Here is a tiny trained network, its code and every weight. The questions are about switching its units off for an input and a class, where a switched-off unit gives its printed mean instead of its output.

import numpy as np


def w(rows, s, z=0):
    codes = np.array(rows[::2]) - 128.0
    scale = np.full(codes.shape[1], s)
    scale[-1] = z or s
    return codes * scale


def f(y):
    return np.maximum(y, 0)


def log_softmax(a):
    a = a - a.max(-1, keepdims=True)
    return a - np.log(np.exp(a).sum(-1, keepdims=True))


def net(x, mask):
    res = np.array(x, float).reshape(1, 7) / 4 @ E
    y = f(res @ A[0][:, :-1].T + A[0][:, -1])
    res = res + np.where(mask, y, B[0][:, -1]) @ B[0][:, :-1]
    return log_softmax(res[-1] @ U[:, :-1].T + U[:, -1])


A, B = {}, {}
E = w([
[107,219,140,3],'x0',
[233,160,160,112],'x1',
[111,65,160,143],'x2',
[151,217,167,198],'x3',
[79,50,162,215],'x4',
[185,115,166,142],'x5',
[196,152,43,118],'x6',
],0.0064)
A[0] = w([
[142,153,102,141,114],'N0',
[191,177,222,62,218],'N1',
[121,140,89,173,104],'N2',
[53,199,141,165,61],'N3',
[163,210,130,118,142],'N4',
[146,40,71,124,155],'N5',
[113,125,39,100,123],'N6',
[93,183,87,110,150],'N7',
[160,107,40,2,109],'N8',
[170,156,163,156,181],'N9',
[166,114,43,22,136],'N10',
[113,114,154,162,97],'N11',
[207,97,129,164,92],'N12',
[124,124,135,225,255],'N13',
[206,137,130,168,136],'N14',
[187,160,203,69,153],'N15',
[115,137,81,154,81],'N16',
[107,122,241,37,86],'N17',
[84,113,144,121,158],'N18',
[195,104,86,121,109],'N19',
[129,99,158,200,207],'N20',
[124,137,54,168,86],'N21',
[109,229,182,150,194],'N22',
[71,141,152,194,105],'N23',
[249,99,218,92,71],'N24',
[184,141,182,72,76],'N25',
[175,199,214,74,30],'N26',
[206,152,165,53,94],'N27',
[165,120,183,170,124],'N28',
[184,34,196,196,121],'N29',
[180,113,123,86,106],'N30',
[224,104,110,162,70],'N31',
[56,96,224,49,127],'N32',
],0.0091,0.0037)
B[0] = w([
[135,109,126,110,150],'N0',
[145,127,4,135,253],'N1',
[104,135,99,129,154],'N2',
[115,181,58,120,163],'N3',
[169,135,116,127,203],'N4',
[193,164,139,122,203],'N5',
[152,119,169,140,185],'N6',
[176,130,135,140,185],'N7',
[102,209,220,150,240],'N8',
[149,98,99,129,188],'N9',
[87,180,230,134,236],'N10',
[131,130,130,111,156],'N11',
[95,97,159,144,183],'N12',
[218,119,116,103,240],'N13',
[91,88,139,127,193],'N14',
[137,154,37,130,217],'N15',
[103,131,132,128,144],'N16',
[14,112,128,129,194],'N17',
[102,87,125,140,168],'N18',
[76,141,115,111,180],'N19',
[206,120,128,137,218],'N20',
[73,121,138,102,159],'N21',
[212,160,54,116,210],'N22',
[128,168,81,104,177],'N23',
[125,134,89,122,206],'N24',
[121,178,76,112,181],'N25',
[169,208,102,112,196],'N26',
[143,173,56,129,210],'N27',
[156,112,113,112,179],'N28',
[207,67,179,134,234],'N29',
[124,144,82,132,170],'N30',
[63,100,141,127,188],'N31',
[32,57,170,147,206],'N32',
],0.018,0.0065)
U = w([
[67,105,39,134,95],'0',
[167,254,99,118,70],'1',
[238,95,102,147,251],'2',
[161,146,223,163,86],'3',
],0.0073,0.0024)

Each question gives the input, the list of numbers given to net, and the class t.
The units are the neurons (one row each of A and B). Each row of codes is followed by its name. A weight is (code - 128) times the scale printed after its matrix; where a second scale follows, it is the last column's (A, B and U).
mask holds one flag per neuron, in row order. A switched-off neuron (its flag False) gives its mean, the last column of its row in B, instead of its output. The means were averaged over made-up inputs and are rounded, as every weight is.
A unit's drop is (log p(t) with every unit on - log p(t) with that unit switched off) / (log p(t) with every unit on - log p(t) with every unit switched off).
The circuit of an input: a set's keep is (log p(t) with only the set's units on - log p(t) with every unit switched off) / (log p(t) with every unit on - log p(t) with every unit switched off). Starting from the 12 units with the biggest drops (on a tie, the unit counted first), units are removed one at a time, each time the one whose removal leaves the highest keep (on an exact tie, the one counted first), for as long as the keep stays at least 0.8.
units of the circuit, in order: the units of the circuit, biggest drop first
k most important neurons: the k neurons with the biggest drops, biggest first
drop of u: that unit's drop, to one decimal
input [7,-8,1,3,7,-3,-1], class 0: units of the circuit, in order => N32
input [-3,7,-5,-6,0,-1,-6], class 0: units of the circuit, in order => N13, N22, N8
input [-4,5,4,-2,-1,-3,4], class 3: units of the circuit, in order => N1, N22, N15
input [-5,-3,2,8,-6,-6,-5], class 2: units of the circuit, in order => N8, N13
input [2,-1,0,3,-5,4,-7], class 0: units of the circuit, in order => N17, N32
input [7,-2,6,-5,-1,-5,-1], class 3: 2 most important neurons => N8, N10
input [3,-7,0,7,5,7,5], class 2: 2 most important neurons => N8, N10
input [5,3,1,-7,-1,-8,-7], class 0: 2 most important neurons => N17, N32
input [2,7,3,0,-6,-5,-7], class 0: 3 most important neurons => N17, N32, N1
input [-5,1,1,-5,-1,7,6], class 3: drop of N31 => 0.1
input [7,4,6,-7,4,-2,0], class 0: drop of N29 => 0.1
input [3,-8,0,2,-3,-5,-4], class 0: drop of N32 => 0.2
input [3,5,4,-7,0,-5,0], class 3: drop of N29 => -0.1
input [-7,-6,-1,6,2,-8,-5], class 2: units of the circuit, in order => N13
